Small tables with named rows and columns. After each table, cells are looked up by row and column.

vog:
columns: pid, vam, fogiz, detetu, kodil, vifa, zilivo
pufarom: [5.283, -1.051, -2.966, -0.231, 1.235, 0.824, -1.568]
pom: [-1.283, 1.761, 5.301, -6.082, -2.605, 4.981, 2.804]
guso: [5.110, -1.805, -3.702, 0.961, 1.115, -0.274, -1.387]
nakemu: [5.015, 1.125, -6.772, 0.431, 0.612, -0.082, -3.428]
fab: [5.314, -1.986, -4.141, 1.474, 1.198, -0.559, -1.220]

What is the fogiz of pom in vog?
5.301
What is the zilivo of pufarom in vog?
-1.568
What is the detetu of guso in vog?
0.961
What is the pid of pufarom in vog?
5.283
What is the vifa of pufarom in vog?
0.824
What is the detetu of fab in vog?
1.474
What is the zilivo of pom in vog?
2.804
What is the detetu of nakemu in vog?
0.431
What is the kodil of pufarom in vog?
1.235
What is the pid of nakemu in vog?
5.015
What is the pid of pom in vog?
-1.283
What is the kodil of fab in vog?
1.198
What is the kodil of nakemu in vog?
0.612
What is the pid of guso in vog?
5.110
What is the vifa of nakemu in vog?
-0.082
What is the zilivo of guso in vog?
-1.387

zan
         nulana  disezi  dinov
vofu        214      38    162
mef         127     118    184
kotosat     242     193     83
keligu       94     157     89
faso        232     182    174
toz         110     222    193
ruk          59     218    105
mazam        80     114    238
gonapot     155      92    200
vukadun     119     129    216

disezi of toz: 222
dinov of toz: 193
nulana of vofu: 214
nulana of vukadun: 119
dinov of faso: 174
disezi of gonapot: 92
disezi of ruk: 218
dinov of mazam: 238
dinov of gonapot: 200
nulana of ruk: 59

fifuzi:
,kuge,lato,sen,posafil,fivabob
mim,-13081,-361,-46691,-15504,29318
kepifu,24701,-35075,-15622,5218,-7235
vof,-23565,5269,42968,-51323,8113
sikamaf,-23348,-8179,-49497,-37831,-10508
tav,-47685,-33454,54159,26857,-38483

tav, fivabob => -38483
vof, fivabob => 8113
kepifu, sen => -15622
mim, sen => -46691
kepifu, lato => -35075
kepifu, kuge => 24701
sikamaf, posafil => -37831
kepifu, posafil => 5218
mim, lato => -361
kepifu, fivabob => -7235
vof, posafil => -51323
sikamaf, sen => -49497

sapuro =
,laza,mok,paf,ror,kanotum,komil
vifaru,-0.3,-1.8,1.0,0.6,-7.5,-9.8
siliben,-2.1,1.4,5.0,-7.6,6.0,-2.0
per,2.8,-7.4,-1.2,2.3,2.7,-2.6
rad,-0.9,2.2,2.9,-4.1,9.8,-2.1

komil of per: -2.6
paf of siliben: 5.0
kanotum of siliben: 6.0
mok of vifaru: -1.8
mok of siliben: 1.4
komil of vifaru: -9.8
ror of siliben: -7.6
laza of siliben: -2.1
komil of siliben: -2.0
ror of rad: -4.1
ror of vifaru: 0.6
paf of vifaru: 1.0
laza of rad: -0.9
paf of per: -1.2
kanotum of rad: 9.8
Which row has the largest komil? siliben

fon
         lagig  sizeko  sig  ris  vigiva
gazolib     43      86   17   86     -42
siv         -9     -18   -4  -18       9
finukef    -30     -60  -12  -60      29

sizeko of siv: -18
sig of gazolib: 17
lagig of gazolib: 43
sig of siv: -4
sizeko of finukef: -60
vigiva of finukef: 29
ris of gazolib: 86
lagig of siv: -9
ris of siv: -18
lagig of finukef: -30
sig of finukef: -12
vigiva of gazolib: -42
sizeko of gazolib: 86
ris of finukef: -60
vigiva of siv: 9
Which row has the largest ris? gazolib

kamam:
columns: fesa, luretoz, darifa, bir, sevemir
gutero: [256, 919, 456, 840, 607]
lel: [297, 934, 477, 821, 612]
nef: [232, 892, 435, 862, 591]
vokis: [210, 814, 413, 883, 569]
keb: [367, 918, 517, 778, 627]
zet: [216, 859, 417, 874, 576]
vum: [330, 932, 498, 807, 618]
bovo: [401, 905, 535, 761, 631]

bir of lel: 821
darifa of zet: 417
fesa of bovo: 401
bir of nef: 862
bir of bovo: 761
luretoz of bovo: 905
fesa of gutero: 256
fesa of vokis: 210
luretoz of keb: 918
Which row has the largest darifa? bovo

Table garu
,ged,vis
koban,0.6,0.4
buvad,0.8,0.8
gaz,0.9,0.4
veg,0.4,1.0
pabinu,0.9,0.7
nus,0.5,0.8
beg,0.5,0.2
zifebi,0.6,0.7
sov,0.7,0.7

buvad, vis => 0.8
zifebi, vis => 0.7
beg, vis => 0.2
pabinu, ged => 0.9
gaz, vis => 0.4
sov, ged => 0.7
nus, ged => 0.5
veg, ged => 0.4
gaz, ged => 0.9
zifebi, ged => 0.6
veg, vis => 1.0
koban, ged => 0.6
pabinu, vis => 0.7
buvad, ged => 0.8
beg, ged => 0.5
koban, vis => 0.4
sov, vis => 0.7
nus, vis => 0.8

Table kizozu
columns: bav, kob, kel, kuf, lef, zoz, fira, tovopi, kom, zel
fituvaz: [195, 165, 150, 113, 80, 92, 161, 136, 136, 157]
pizomep: [99, 143, 117, 98, 123, 148, 83, 83, 142, 127]
tevu: [152, 146, 180, 111, 118, 108, 153, 125, 125, 104]
rar: [139, 139, 141, 200, 56, 126, 161, 158, 108, 146]
vusike: [65, 62, 116, 91, 218, 93, 87, 131, 92, 51]
kevosir: [105, 122, 116, 124, 85, 189, 124, 94, 156, 122]
nogi: [175, 122, 167, 136, 86, 115, 197, 148, 121, 111]
razoki: [111, 82, 120, 143, 137, 119, 125, 189, 133, 101]
lud: [149, 144, 125, 89, 102, 142, 115, 129, 176, 142]

rar, bav => 139
fituvaz, kuf => 113
razoki, kuf => 143
pizomep, kuf => 98
pizomep, bav => 99
kevosir, tovopi => 94
razoki, kel => 120
fituvaz, kel => 150
pizomep, fira => 83
vusike, kuf => 91
vusike, fira => 87
tevu, kob => 146
tevu, zel => 104
razoki, zoz => 119
pizomep, zel => 127
tevu, bav => 152
rar, tovopi => 158
razoki, bav => 111
Row with the largest bav: fituvaz

siv:
	gaf	laso	tob	sozo	turo	fol	tif	ninenel	sagaber	tipami
pesalom	80	143	221	176	121	149	153	168	159	169
tamoda	168	143	178	130	101	223	118	169	134	156
pupi	184	161	102	147	94	105	221	118	51	151
nagenov	171	51	169	67	175	136	53	179	220	64
zufetum	94	197	203	197	64	142	176	174	131	164
naritob	195	178	84	134	85	198	129	126	96	153
kolugo	163	105	160	89	145	58	95	191	160	115
ragof	83	169	205	162	131	120	118	179	154	185
dopa	84	191	87	176	156	100	177	88	83	198
lim	110	161	68	158	189	136	111	73	142	141

tipami of lim is 141
sozo of zufetum is 197
fol of lim is 136
sagaber of pupi is 51
sagaber of pesalom is 159
turo of pesalom is 121

dop:
         sademez  vidigal  turab   bimu   zasu  muvosen  vikovo
nokez      75585    43392  81609   4646  64450    44233   30418
duk        65920    90672  52514  56290  11856    61510   57745
vimanep    65045    78506  25942  44549  35546    65096   28600

zasu of nokez = 64450
turab of nokez = 81609
vikovo of vimanep = 28600
bimu of vimanep = 44549
sademez of duk = 65920
vidigal of nokez = 43392
vidigal of duk = 90672
zasu of duk = 11856
vikovo of nokez = 30418
muvosen of nokez = 44233

Table tiro
,tiba,kovizag,vib,vuzuv
nal,69,162,243,30
zimama,69,172,250,13
rus,125,186,189,4
birekug,129,172,189,14

What is the tiba of zimama in tiro? 69
What is the kovizag of birekug in tiro? 172
What is the kovizag of nal in tiro? 162
What is the vuzuv of nal in tiro? 30
What is the tiba of rus in tiro? 125
What is the vuzuv of zimama in tiro? 13
What is the kovizag of zimama in tiro? 172
What is the vuzuv of rus in tiro? 4
What is the vib of zimama in tiro? 250
What is the tiba of birekug in tiro? 129
What is the tiba of nal in tiro? 69
What is the vib of birekug in tiro? 189
What is the vib of rus in tiro? 189
What is the kovizag of rus in tiro? 186
Which row has the largest vib? zimama

mos
cols = boguk, nuse, ret, kol, vubuf, pezifa, zim, fovuv
gumanuv: [24218, -12553, 13738, -30668, 18864, -56324, 68085, 93893]
duzasu: [27224, -5146, -24818, 18614, 44025, -58553, -38347, -35105]
debop: [-9474, 54204, -60707, 21698, 35936, 11621, 53056, -90481]
rirok: [61613, 27988, -53258, 13582, 40878, 62110, 10969, 67010]
fufuge: [17549, -17446, 86112, 16626, -23619, 68129, 55922, 82892]
gage: [65536, 28769, -60977, 11695, 47809, 49175, -2736, 67456]

fovuv of duzasu is -35105
vubuf of duzasu is 44025
zim of gumanuv is 68085
kol of rirok is 13582
nuse of fufuge is -17446
vubuf of debop is 35936
zim of duzasu is -38347
fovuv of fufuge is 82892
boguk of gage is 65536
kol of gumanuv is -30668
nuse of gage is 28769
pezifa of rirok is 62110
boguk of gumanuv is 24218
pezifa of gumanuv is -56324
zim of gage is -2736
ret of fufuge is 86112
pezifa of debop is 11621
pezifa of fufuge is 68129

Table kudubof
cols = miluf, detumad
mobo: [0.781, 32.011]
lineb: [-23.780, 11.584]
guvob: [22.085, -85.088]
kegup: [-2.164, -18.961]
gazilap: [13.179, -51.283]
muno: [15.105, 76.607]
fum: [48.531, -44.439]
budatun: [38.181, 7.237]

detumad of kegup is -18.961
miluf of kegup is -2.164
detumad of gazilap is -51.283
detumad of budatun is 7.237
miluf of mobo is 0.781
miluf of budatun is 38.181
detumad of fum is -44.439
miluf of guvob is 22.085
miluf of fum is 48.531
detumad of guvob is -85.088
miluf of lineb is -23.780
detumad of muno is 76.607
Which row has the largest detumad? muno

